Below are the code and all the weights of a small trained network. Each question names an input and a target symbol and asks about switching units off, where a switched-off unit gives its printed mean instead of its output.

import numpy as np


def w(rows, s, z=0):
    codes = np.array(rows[::2]) - 128.0
    scale = np.full(codes.shape[1], s)
    scale[-1] = z or s
    return codes * scale


def f(y):
    return y / 2 * (1 + np.tanh(0.7978845608 * (y + 0.044715 * y**3)))


def softmax(a):
    e = np.exp(a - a.max(-1, keepdims=True))
    return e / e.sum(-1, keepdims=True)


def log_softmax(a):
    a = a - a.max(-1, keepdims=True)
    return a - np.log(np.exp(a).sum(-1, keepdims=True))


def net(x, mask):
    ids = ['ΠΣΨβδεζμξτφω'.index(c) for c in x.split()]
    T = len(ids)
    res = E[ids] + P[:T]
    u = 0
    for l in range(2):
        r = res
        for j in range(2):
            rows = slice(3 * j, 3 * j + 3)
            q, k, v = (r @ M[l][rows].T for M in (Q, K, V))
            z = softmax(np.where(np.tri(T) > 0, q @ k.T / 3**0.5, -1e9)) @ v
            o = O[l][rows]
            res = res + np.where(mask[u + j], z, o[:, -1]) @ o[:, :-1]
        u += 2
        y = f(res @ A[l][:, :-1].T + A[l][:, -1])
        res = res + np.where(mask[u : u + 4], y, B[l][:, -1]) @ B[l][:, :-1]
        u += 4
    return log_softmax(res[-1] @ U[:, :-1].T + U[:, -1])


Q, K, V, O, A, B = {}, {}, {}, {}, {}, {}
E = w([
[138,117,129,41,144,72,140,130],'Π',
[147,125,102,212,35,186,167,87],'Σ',
[181,136,175,35,147,100,172,211],'Ψ',
[122,83,176,212,47,201,170,117],'β',
[92,171,127,89,147,96,174,122],'δ',
[182,51,142,107,23,155,174,107],'ε',
[218,89,120,177,66,177,157,131],'ζ',
[162,123,37,193,61,154,143,66],'μ',
[76,172,144,61,114,109,143,168],'ξ',
[87,196,87,89,146,105,99,134],'τ',
[78,78,149,255,198,100,124,165],'φ',
[96,33,234,162,141,98,102,197],'ω',
],0.013)
P = w([
[117,74,122,84,172,233,98,106],'0',
[60,147,112,153,70,64,179,123],'1',
[71,75,81,98,80,143,113,165],'2',
[49,83,74,59,122,99,213,127],'3',
[254,157,148,156,213,63,134,71],'4',
[203,147,114,220,75,34,149,200],'5',
[210,103,69,126,109,161,49,240],'6',
[99,173,244,131,156,218,47,99],'7',
[200,202,199,205,116,24,118,79],'8',
[78,137,132,217,18,26,95,133],'9',
[34,86,108,129,83,33,93,37],'10',
[139,120,209,144,180,111,57,60],'11',
],0.0095)
Q[0] = w([
[125,127,183,70,254,173,68,33],'L0H1',
[235,46,88,194,152,123,126,208],'L0H1',
[70,135,121,118,103,237,137,147],'L0H1',
[54,19,90,179,208,211,98,175],'L0H2',
[178,112,178,171,173,84,141,199],'L0H2',
[212,109,132,172,8,187,164,87],'L0H2',
],0.0086)
K[0] = w([
[150,189,245,153,104,8,151,11],'L0H1',
[30,30,28,91,109,128,187,118],'L0H1',
[178,100,153,82,254,191,128,7],'L0H1',
[106,33,92,69,199,159,99,56],'L0H2',
[119,97,83,115,132,12,77,191],'L0H2',
[219,74,127,129,75,89,201,57],'L0H2',
],0.0079)
V[0] = w([
[112,90,123,109,183,121,162,79],'L0H1',
[61,110,86,137,69,139,133,207],'L0H1',
[214,63,78,106,183,135,2,137],'L0H1',
[93,97,66,158,152,110,80,151],'L0H2',
[94,128,157,115,114,218,77,164],'L0H2',
[160,112,140,138,105,179,127,96],'L0H2',
],0.0067)
O[0] = w([
[89,44,117,147,128,135,149,84,112],'L0H1',
[78,167,189,186,95,187,187,253,251],'L0H1',
[236,63,66,140,243,62,189,149,117],'L0H1',
[96,121,111,177,206,83,121,181,157],'L0H2',
[99,188,178,122,161,210,166,155,118],'L0H2',
[189,100,159,164,111,197,140,106,107],'L0H2',
],0.0068,0.0023)
A[0] = w([
[72,99,104,124,66,147,156,72,255],'L0N1',
[87,132,83,33,159,116,93,52,160],'L0N2',
[148,56,159,168,122,180,166,81,76],'L0N3',
[85,116,2,116,60,69,144,101,111],'L0N4',
],0.0084,0.0052)
B[0] = w([
[168,132,153,175,79,150,121,164,253],'L0N1',
[82,108,119,108,110,145,254,94,207],'L0N2',
[237,148,132,146,188,119,169,173,179],'L0N3',
[192,145,181,177,143,177,166,162,212],'L0N4',
],0.0099,0.0053)
Q[1] = w([
[170,98,107,167,122,188,165,139],'L1H1',
[169,48,105,131,124,160,118,87],'L1H1',
[64,132,146,100,140,138,187,114],'L1H1',
[204,113,100,125,83,249,186,135],'L1H2',
[46,64,198,172,142,156,189,75],'L1H2',
[211,133,163,226,115,142,154,200],'L1H2',
],0.014)
K[1] = w([
[127,43,104,137,154,188,122,111],'L1H1',
[140,100,167,157,143,176,170,123],'L1H1',
[86,169,147,75,94,115,144,70],'L1H1',
[130,106,118,68,198,249,188,84],'L1H2',
[151,142,203,134,150,106,9,20],'L1H2',
[111,75,68,95,137,224,51,172],'L1H2',
],0.013)
V[1] = w([
[136,211,150,109,196,157,128,167],'L1H1',
[57,129,98,152,90,110,110,124],'L1H1',
[146,90,22,146,209,56,126,95],'L1H1',
[158,201,36,42,116,120,147,75],'L1H2',
[119,186,40,244,143,168,111,41],'L1H2',
[59,235,155,139,189,119,103,165],'L1H2',
],0.011)
O[1] = w([
[72,90,146,69,73,29,133,170,192],'L1H1',
[127,106,147,126,138,154,46,61,63],'L1H1',
[176,100,185,53,142,158,167,135,46],'L1H1',
[185,188,188,122,140,60,76,150,2],'L1H2',
[196,107,9,99,103,140,73,209,88],'L1H2',
[108,175,133,145,118,166,184,206,99],'L1H2',
],0.012,0.0092)
A[1] = w([
[42,140,145,96,29,115,117,47,61],'L1N1',
[55,206,236,139,206,62,160,5,1],'L1N2',
[3,89,104,102,97,124,202,119,86],'L1N3',
[10,146,158,160,55,139,9,155,181],'L1N4',
],0.0055,0.0063)
B[1] = w([
[200,159,177,155,169,171,93,153,178],'L1N1',
[103,58,112,115,52,175,61,227,183],'L1N2',
[215,141,147,153,254,115,101,152,252],'L1N3',
[186,173,105,63,132,154,167,93,205],'L1N4',
],0.0086,0.016)
U = w([
[110,63,177,72,19,244,169,128,164],'Π',
[223,120,95,87,86,173,84,129,73],'Σ',
[59,58,162,164,62,164,82,212,43],'Ψ',
[197,171,131,136,133,179,126,31,127],'β',
[47,173,150,131,34,229,201,18,240],'δ',
[168,72,191,171,139,103,19,102,132],'ε',
[95,86,150,146,152,52,174,3,253],'ζ',
[50,74,52,110,50,120,78,164,148],'μ',
[236,238,181,124,113,182,47,234,20],'ξ',
[97,187,148,17,135,6,233,163,226],'τ',
[60,108,57,141,197,110,160,196,83],'φ',
[146,112,228,165,200,160,156,115,23],'ω',
],0.004,0.0056)

Each question gives the input, a string of symbols that net reads in full, and the target symbol t.
The units are the heads (3 rows each of Q, K, V and O) and the neurons (one row each of A and B). Each row of codes is followed by its name. A weight is (code - 128) times the scale printed after its matrix; where a second scale follows, it is the last column's (O, A, B and U).
mask holds one flag per unit, layer by layer, with each layer's heads first. A switched-off unit (its flag False) gives its mean, the last column of its rows in O or B, instead of its output. The means were averaged over made-up inputs and are rounded, as every weight is.
A unit's drop is (log p(t) with every unit on - log p(t) with that unit switched off) / (log p(t) with every unit on - log p(t) with every unit switched off).
The circuit of an input: a set's keep is (log p(t) with only the set's units on - log p(t) with every unit switched off) / (log p(t) with every unit on - log p(t) with every unit switched off). Starting from all 12 units, units are removed one at a time, each time the one whose removal leaves the highest keep (on an exact tie, the one counted first), for as long as the keep stays at least 0.8.
units of the circuit, in order: the units of the circuit, biggest drop first
k most important neurons: the k neurons with the biggest drops, biggest first
top k neurons in layer l: the k neurons of layer l with the biggest drops, biggest first
heads that matter: for each layer, one digit per head in row order, 1 if its drop is at least 0.15 and else 0, layers parted by /
input ε τ ξ ε Π Π Ψ τ δ ξ μ, target ζ: units of the circuit, in order => (L1H2, L0H2)
input Ψ ξ τ δ ξ, target ξ: heads that matter => 10 / 11
input ε Π ε, target ζ: units of the circuit, in order => (L1H2)
input ω Ψ Π ε τ τ ζ, target ω: heads that matter => 11 / 01
input τ τ τ φ τ τ τ φ Π τ τ, target φ: units of the circuit, in order => (L0N4, L0N2, L1H2, L1N3)
input φ ε μ τ, target φ: units of the circuit, in order => (L1H2, L0N4, L1N3, L0N2)
input δ ξ Ψ Ψ τ τ, target Ψ: units of the circuit, in order => (L1N2, L1H2)
input Ψ ξ ξ Π τ ξ ω, target ω: units of the circuit, in order => (L1H2, L1N3)
input τ μ β δ μ ξ τ τ, target μ: heads that matter => 10 / 01
input ε τ ω τ ε μ τ ξ ξ τ β, target ζ: units of the circuit, in order => (L1H2, L0H2)
input ξ μ Ψ τ τ, target μ: heads that matter => 00 / 01
input ω β τ ξ ζ ε δ φ τ φ δ, target φ: units of the circuit, in order => (L0N4, L1H2, L1N3, L0N2)
input Π ξ Σ τ φ τ ε, target ε: units of the circuit, in order => (L1H2, L0H1)
input ξ μ ξ Π Π τ Π τ ξ ξ β, target δ: heads that matter => 00 / 11
input ε τ τ ξ, target ε: heads that matter => 00 / 01
input τ Σ τ ω μ ε τ ε, target ξ: 3 most important neurons => (L0N3, L0N1, L0N2)
input μ Ψ δ, target μ: heads that matter => 00 / 01
input μ τ μ τ τ φ Π τ, target τ: top 2 neurons in layer 0 => (L0N2, L0N1)
input ξ ξ ξ τ ζ Σ φ ε φ δ β, target δ: heads that matter => 01 / 11
input μ Π ξ, target μ: units of the circuit, in order => (L1H2, L1N3)
input ξ τ Σ Π Ψ ε τ Σ, target δ: units of the circuit, in order => (L1N3, L1H1)
input τ ξ τ ξ ε ξ τ τ, target ε: heads that matter => 11 / 01
input ζ Π τ, target ζ: top neuron in layer 1 => (L1N2)
input ε ξ ζ τ δ ξ ξ ε τ τ μ, target ζ: units of the circuit, in order => (L1H2)
